Here is a tiny trained network, its code and every weight. The questions are about switching its units off for an input and a class, where a switched-off unit gives its printed mean instead of its output.

import numpy as np


def w(rows, s, z=0):
    codes = np.array(rows[::2]) - 128.0
    scale = np.full(codes.shape[1], s)
    scale[-1] = z or s
    return codes * scale


def norm(h):
    return h / np.sqrt((h * h).mean(-1, keepdims=True) + 1e-5)


def f(y):
    return np.maximum(y, 0)


def log_softmax(a):
    a = a - a.max(-1, keepdims=True)
    return a - np.log(np.exp(a).sum(-1, keepdims=True))


def net(x, mask):
    res = np.array(x, float).reshape(1, 5) / 4 @ E
    u = 0
    for l in range(3):
        y = f(norm(res) @ A[l][:, :-1].T + A[l][:, -1])
        res = res + np.where(mask[u : u + 8], y, B[l][:, -1]) @ B[l][:, :-1]
        u += 8
    return log_softmax(norm(res)[-1] @ U[:, :-1].T + U[:, -1])


A, B = {}, {}
E = w([
[193,105,177,80,178,143],'x0',
[11,130,70,54,226,252],'x1',
[83,160,175,28,106,82],'x2',
[52,28,220,184,158,103],'x3',
[122,193,218,156,50,228],'x4',
],0.0039)
A[0] = w([
[183,96,93,176,162,189,46],'L0N0',
[19,173,50,201,62,90,1],'L0N1',
[170,103,93,227,190,212,40],'L0N2',
[253,123,222,76,254,167,5],'L0N3',
[129,130,125,131,127,127,108],'L0N4',
[151,117,103,161,130,143,64],'L0N5',
[120,143,130,123,126,132,26],'L0N6',
[128,121,130,118,116,137,73],'L0N7',
],0.0066,0.0061)
B[0] = w([
[120,154,79,222,136,131,184],'L0N0',
[97,16,83,58,26,153,199],'L0N1',
[103,148,84,229,126,127,248],'L0N2',
[51,51,54,90,1,149,237],'L0N3',
[128,128,121,118,128,131,128],'L0N4',
[141,117,122,149,148,145,136],'L0N5',
[111,122,139,139,155,131,128],'L0N6',
[156,108,119,120,148,155,128],'L0N7',
],0.014,0.0014)
A[1] = w([
[28,42,200,157,199,157,76],'L1N0',
[41,145,86,80,181,194,39],'L1N1',
[75,194,182,132,114,246,51],'L1N2',
[83,113,27,83,238,58,56],'L1N3',
[92,142,160,143,156,115,82],'L1N4',
[45,184,182,2,132,77,3],'L1N5',
[89,138,98,123,227,230,14],'L1N6',
[166,207,29,54,147,198,79],'L1N7',
],0.011,0.0038)
B[1] = w([
[74,227,100,69,154,115,223],'L1N0',
[196,96,121,115,73,59,244],'L1N1',
[154,75,177,120,187,202,228],'L1N2',
[153,99,192,133,153,217,239],'L1N3',
[119,156,141,108,143,117,141],'L1N4',
[133,110,58,250,103,142,214],'L1N5',
[213,111,87,145,70,74,208],'L1N6',
[43,217,121,73,174,105,254],'L1N7',
],0.019,0.0061)
A[2] = w([
[210,84,171,78,59,43,47],'L2N0',
[75,102,101,45,6,221,141],'L2N1',
[72,43,83,82,160,147,75],'L2N2',
[165,171,249,158,112,51,104],'L2N3',
[166,87,206,106,211,168,10],'L2N4',
[157,112,181,93,106,234,51],'L2N5',
[149,95,53,78,122,155,198],'L2N6',
[56,17,98,78,111,91,117],'L2N7',
],0.011,0.0013)
B[2] = w([
[145,81,66,51,82,135,255],'L2N0',
[97,63,196,158,122,7,247],'L2N1',
[134,144,163,184,87,65,179],'L2N2',
[167,128,55,76,130,152,196],'L2N3',
[209,143,213,163,132,201,202],'L2N4',
[134,80,206,113,187,136,216],'L2N5',
[47,77,188,140,92,141,239],'L2N6',
[73,90,181,135,135,86,194],'L2N7',
],0.012,0.0057)
U = w([
[191,92,61,63,79,118,89],'0',
[78,83,173,133,106,66,251],'1',
[180,119,201,129,178,198,144],'2',
[86,245,109,75,167,101,47],'3',
[123,136,62,246,124,152,87],'4',
],0.013,0.0012)

Each question gives the input, the list of numbers given to net, and the class t.
The units are the neurons (one row each of A and B). Each row of codes is followed by its name. A weight is (code - 128) times the scale printed after its matrix; where a second scale follows, it is the last column's (A, B and U).
mask holds one flag per neuron, layer by layer. A switched-off neuron (its flag False) gives its mean, the last column of its row in B, instead of its output. The means were averaged over made-up inputs and are rounded, as every weight is.
A unit's drop is (log p(t) with every unit on - log p(t) with that unit switched off) / (log p(t) with every unit on - log p(t) with every unit switched off).
The circuit of an input: a set's keep is (log p(t) with only the set's units on - log p(t) with every unit switched off) / (log p(t) with every unit on - log p(t) with every unit switched off). Starting from the 12 units with the biggest drops (on a tie, the unit counted first), units are removed one at a time, each time the one whose removal leaves the highest keep (on an exact tie, the one counted first), for as long as the keep stays at least 0.8.
units of the circuit, in order: the units of the circuit, biggest drop first
unit that matters most: the unit with the biggest drop
top k neurons: the k neurons with the biggest drops, biggest first
drop when u is switched off: that unit's drop, to one decimal
input [6,1,1,-6,-3], class 1: top 3 neurons => [L0N3; L1N0; L2N1]
input [-1,4,3,-8,-8], class 2: units of the circuit, in order => [L1N3]
input [-1,-3,-5,3,0], class 4: top 3 neurons => [L1N1; L1N3; L1N7]
input [-3,-5,6,-4,6], class 2: top 3 neurons => [L1N1; L1N6; L1N7]
input [6,6,-6,-3,4], class 0: top 2 neurons => [L1N6; L1N1]
input [6,5,-3,-6,-1], class 1: units of the circuit, in order => [L0N3; L2N1]
input [-2,-7,1,-1,4], class 0: top 2 neurons => [L1N3; L1N7]
input [8,4,0,-7,8], class 1: top 2 neurons => [L0N3; L1N3]
input [8,2,-4,-3,7], class 1: top 2 neurons => [L0N3; L1N3]
input [-1,-6,3,3,4], class 0: top 2 neurons => [L1N3; L1N2]
input [-5,-6,4,-6,-7], class 2: top 2 neurons => [L1N3; L1N1]
input [4,-3,5,4,1], class 4: top 2 neurons => [L1N5; L1N7]
input [-7,0,-3,2,8], class 2: top 2 neurons => [L1N2; L0N3]
input [6,6,-1,0,4], class 0: top 4 neurons => [L1N1; L1N6; L2N0; L0N1]
input [-2,5,0,5,7], class 2: unit that matters most => L1N2
input [2,-8,-1,8,2], class 0: top 4 neurons => [L1N7; L1N3; L1N2; L2N3]
input [-1,4,-6,6,1], class 3: top 2 neurons => [L1N0; L1N5]
input [-1,-2,7,-6,4], class 4: units of the circuit, in order => [L1N5; L0N2]
input [2,7,2,-1,1], class 0: drop when L1N1 is switched off => 1.2
input [1,3,7,8,-6], class 3: drop when L1N0 is switched off => 1.6
input [-6,-2,5,-8,-2], class 3: drop when L1N7 is switched off => 0.8
input [-5,5,6,-5,3], class 4: units of the circuit, in order => [L1N5]
input [6,-1,-1,-4,3], class 1: drop when L0N3 is switched off => 3.0
